Below is a small trained network, with its code and all its weights. Each question gives an input and a class and asks what happens when units are switched off, that is, made to give their printed mean instead of their output.

import numpy as np


def w(rows, s, z=0):
    codes = np.array(rows[::2]) - 128.0
    scale = np.full(codes.shape[1], s)
    scale[-1] = z or s
    return codes * scale


def f(y):
    return np.maximum(y, 0)


def log_softmax(a):
    a = a - a.max(-1, keepdims=True)
    return a - np.log(np.exp(a).sum(-1, keepdims=True))


def net(x, mask):
    res = np.array(x, float).reshape(1, 5) / 4 @ E
    y = f(res @ A[0][:, :-1].T + A[0][:, -1])
    res = res + np.where(mask, y, B[0][:, -1]) @ B[0][:, :-1]
    return log_softmax(res[-1] @ U[:, :-1].T + U[:, -1])


A, B = {}, {}
E = w([
[107,252,148,97],'x0',
[128,129,128,129],'x1',
[127,128,127,129],'x2',
[87,127,212,185],'x3',
[142,153,79,202],'x4',
],0.013)
A[0] = w([
[160,92,47,158,127],'N1',
[167,152,138,186,102],'N2',
[124,104,195,95,82],'N3',
[110,165,154,146,89],'N4',
[111,161,117,199,217],'N5',
[105,199,106,113,80],'N6',
[91,146,166,89,109],'N7',
[103,160,110,212,72],'N8',
[114,48,149,129,57],'N9',
[170,150,73,34,70],'N10',
[89,161,169,123,104],'N11',
[98,156,181,81,95],'N12',
[134,88,68,176,115],'N13',
[128,134,91,83,119],'N14',
[133,202,104,114,1],'N15',
[148,139,88,60,181],'N16',
[105,158,197,101,105],'N17',
[154,140,106,74,189],'N18',
[166,151,98,48,14],'N19',
[175,110,82,122,118],'N20',
[119,117,174,192,144],'N21',
[155,117,82,132,123],'N22',
[102,31,147,133,64],'N23',
[132,80,137,42,37],'N24',
[75,175,185,120,113],'N25',
[113,175,169,120,109],'N26',
[94,250,85,115,172],'N27',
[140,178,126,118,102],'N28',
[157,186,115,120,22],'N29',
[116,80,152,41,128],'N30',
],0.012,0.0081)
B[0] = w([
[137,119,93,110,206],'N1',
[107,124,147,143,159],'N2',
[137,179,114,93,163],'N3',
[141,149,121,90,156],'N4',
[126,95,111,125,216],'N5',
[84,95,158,156,178],'N6',
[148,162,102,109,164],'N7',
[105,122,158,140,172],'N8',
[112,157,167,126,175],'N9',
[111,124,179,128,197],'N10',
[145,172,103,106,168],'N11',
[150,153,108,99,172],'N12',
[153,112,100,115,190],'N13',
[105,129,141,137,167],'N14',
[109,10,101,252,159],'N15',
[95,75,146,166,208],'N16',
[162,146,106,96,177],'N17',
[133,84,115,154,197],'N18',
[135,203,167,57,163],'N19',
[161,136,107,126,178],'N20',
[91,116,158,150,192],'N21',
[150,122,105,105,170],'N22',
[99,145,169,120,191],'N23',
[104,93,129,211,164],'N24',
[155,151,115,92,189],'N25',
[154,170,105,100,172],'N26',
[111,144,171,112,252],'N27',
[100,126,141,144,163],'N28',
[134,75,110,187,150],'N29',
[91,103,167,166,192],'N30',
],0.014,0.012)
U = w([
[117,80,125,184,248],'0',
[113,153,198,112,108],'1',
[227,152,7,75,4],'2',
],0.013,0.0016)

Each question gives the input, the list of numbers given to net, and the class t.
The units are the neurons (one row each of A and B). Each row of codes is followed by its name. A weight is (code - 128) times the scale printed after its matrix; where a second scale follows, it is the last column's (A, B and U).
mask holds one flag per neuron, in row order. A switched-off neuron (its flag False) gives its mean, the last column of its row in B, instead of its output. The means were averaged over made-up inputs and are rounded, as every weight is.
A unit's drop is (log p(t) with every unit on - log p(t) with that unit switched off) / (log p(t) with every unit on - log p(t) with every unit switched off).
The circuit of an input: a set's keep is (log p(t) with only the set's units on - log p(t) with every unit switched off) / (log p(t) with every unit on - log p(t) with every unit switched off). Starting from the 12 units with the biggest drops (on a tie, the unit counted first), units are removed one at a time, each time the one whose removal leaves the highest keep (on an exact tie, the one counted first), for as long as the keep stays at least 0.8.
circuit, biggest first: the units of the circuit, biggest drop first
k most important neurons: the k neurons with the biggest drops, biggest first
drop when u is switched off: that unit's drop, to one decimal
input [8,-6,-3,-4,2], class 0: circuit, biggest first => [N15]
input [-7,3,-5,4,0], class 1: 3 most important neurons => [N23 N9 N15]
input [3,7,2,-2,1], class 0: circuit, biggest first => [N19 N23]
input [-1,-7,-6,-1,-8], class 0: 2 most important neurons => [N24 N27]
input [-1,-8,-3,-8,-7], class 0: 3 most important neurons => [N24 N16 N18]
input [6,-5,5,-4,1], class 0: 2 most important neurons => [N15 N29]
input [-7,2,4,5,-5], class 1: 2 most important neurons => [N23 N9]
input [6,-3,-5,-6,2], class 0: 2 most important neurons => [N15 N29]
input [4,8,1,-2,4], class 0: drop when N15 is switched off => 0.2
input [-6,0,-1,-4,1], class 2: drop when N13 is switched off => 0.1
input [-1,8,0,-7,-3], class 0: drop when N16 is switched off => 0.2
